Below is a small trained network, with its code and all its weights. Each question gives an input and a class and asks what happens when units are switched off, that is, made to give their printed mean instead of their output.

import numpy as np


def w(rows, s, z=0):
    codes = np.array(rows[::2]) - 128.0
    scale = np.full(codes.shape[1], s)
    scale[-1] = z or s
    return codes * scale


def f(y):
    return np.maximum(y, 0)


def log_softmax(a):
    a = a - a.max(-1, keepdims=True)
    return a - np.log(np.exp(a).sum(-1, keepdims=True))


def net(x, mask):
    res = np.array(x, float).reshape(1, 6) / 4 @ E
    y = f(res @ A[0][:, :-1].T + A[0][:, -1])
    res = res + np.where(mask, y, B[0][:, -1]) @ B[0][:, :-1]
    return log_softmax(res[-1] @ U[:, :-1].T + U[:, -1])


A, B = {}, {}
E = w([
[163,133,2,49,189,109,127],'x0',
[75,224,152,245,156,103,69],'x1',
[56,50,1,243,57,71,50],'x2',
[93,101,124,75,204,254,82],'x3',
[90,173,52,188,49,211,207],'x4',
[107,73,166,178,238,155,171],'x5',
],0.0077)
A[0] = w([
[120,105,122,201,137,161,81,238],'N1',
[137,166,72,157,12,82,150,217],'N2',
[122,199,150,121,70,86,166,219],'N3',
[89,140,187,103,118,182,109,115],'N4',
[196,116,79,124,104,190,102,107],'N5',
[85,119,68,109,74,107,91,101],'N6',
[196,63,101,100,137,92,79,175],'N7',
[168,94,165,135,111,216,146,69],'N8',
[87,160,199,59,194,127,97,255],'N9',
[99,117,68,68,91,96,81,128],'N10',
[148,167,66,82,181,185,170,147],'N11',
[147,156,119,232,86,112,160,213],'N12',
[128,163,222,185,171,92,66,153],'N13',
[114,90,73,178,195,159,128,251],'N14',
[136,166,39,134,151,93,157,233],'N15',
[113,176,185,73,123,201,136,159],'N16',
[72,99,95,237,87,135,115,140],'N17',
[113,55,192,67,172,79,167,134],'N18',
[153,91,152,50,177,154,169,185],'N19',
[110,102,127,215,152,174,138,112],'N20',
[142,120,221,78,164,118,135,181],'N21',
[117,144,169,80,94,182,136,103],'N22',
[54,98,152,173,137,117,115,51],'N23',
[114,161,153,85,67,154,129,6],'N24',
[117,126,152,38,116,208,153,183],'N25',
[124,72,134,227,120,176,123,176],'N26',
],0.011,0.0056)
B[0] = w([
[14,65,129,165,183,75,89,212],'N1',
[148,154,140,208,13,134,111,245],'N2',
[229,181,160,146,35,177,133,204],'N3',
[126,69,206,103,161,174,111,179],'N4',
[114,104,68,94,113,172,91,162],'N5',
[116,84,58,111,67,126,47,188],'N6',
[135,99,86,54,100,79,88,214],'N7',
[89,52,178,166,123,161,140,173],'N8',
[200,164,172,98,232,157,113,247],'N9',
[164,86,77,74,81,166,32,195],'N10',
[107,193,40,74,171,181,178,197],'N11',
[46,177,149,234,42,117,160,224],'N12',
[145,192,207,198,208,63,34,225],'N13',
[64,147,69,82,198,76,183,210],'N14',
[156,196,31,135,87,140,111,198],'N15',
[161,117,220,141,179,229,149,214],'N16',
[39,62,116,213,68,32,137,236],'N17',
[191,125,111,66,140,25,225,221],'N18',
[205,133,117,61,177,122,206,239],'N19',
[32,101,119,181,167,154,191,184],'N20',
[203,146,193,54,175,65,138,235],'N21',
[197,74,166,143,89,182,152,178],'N22',
[47,83,130,137,144,54,97,172],'N23',
[108,77,162,177,90,181,121,149],'N24',
[201,55,151,96,146,236,192,226],'N25',
[2,43,145,146,148,81,187,208],'N26',
],0.0085,0.013)
U = w([
[185,87,144,47,121,43,176,116],'0',
[122,195,212,167,207,73,57,37],'1',
[135,176,167,206,4,114,135,55],'2',
[152,57,201,80,139,225,175,71],'3',
[120,181,54,99,169,188,178,54],'4',
[152,66,69,85,76,130,37,253],'5',
[29,37,124,188,137,59,164,96],'6',
],0.011,0.0065)

Each question gives the input, the list of numbers given to net, and the class t.
The units are the neurons (one row each of A and B). Each row of codes is followed by its name. A weight is (code - 128) times the scale printed after its matrix; where a second scale follows, it is the last column's (A, B and U).
mask holds one flag per neuron, in row order. A switched-off neuron (its flag False) gives its mean, the last column of its row in B, instead of its output. The means were averaged over made-up inputs and are rounded, as every weight is.
A unit's drop is (log p(t) with every unit on - log p(t) with that unit switched off) / (log p(t) with every unit on - log p(t) with every unit switched off).
The circuit of an input: a set's keep is (log p(t) with only the set's units on - log p(t) with every unit switched off) / (log p(t) with every unit on - log p(t) with every unit switched off). Starting from the 12 units with the biggest drops (on a tie, the unit counted first), units are removed one at a time, each time the one whose removal leaves the highest keep (on an exact tie, the one counted first), for as long as the keep stays at least 0.8.
circuit, biggest first: the units of the circuit, biggest drop first
top k neurons: the k neurons with the biggest drops, biggest first
drop of u: that unit's drop, to one decimal
input [2,0,8,-8,-7,-5], class 2: circuit, biggest first => (N2)
input [8,-1,-7,1,6,-2], class 4: top 2 neurons => (N11; N15)
input [6,-1,-2,-7,4,5], class 4: circuit, biggest first => (N11; N15)
input [4,-2,-6,-8,7,5], class 4: top 2 neurons => (N11; N17)
input [1,-6,4,1,-3,0], class 5: top 2 neurons => (N21; N10)
input [6,4,-4,-5,-2,7], class 1: top 2 neurons => (N13; N25)
input [7,1,4,-5,7,4], class 2: top 4 neurons => (N2; N15; N12; N23)
input [7,-8,-8,-5,2,-2], class 3: top 2 neurons => (N25; N16)
input [-8,-1,0,-2,-6,-7], class 1: top 2 neurons => (N13; N17)
input [4,-7,3,6,5,0], class 4: top 2 neurons => (N11; N14)
input [6,2,-1,-7,-2,-8], class 2: top 2 neurons => (N2; N3)
input [6,-7,4,0,7,6], class 4: drop of N11 => 0.3
input [-2,-6,5,-5,1,-7], class 2: drop of N2 => 0.8
input [-6,-4,2,2,-5,4], class 0: circuit, biggest first => (N18)
input [2,2,2,-4,-8,5], class 1: drop of N13 => 1.2
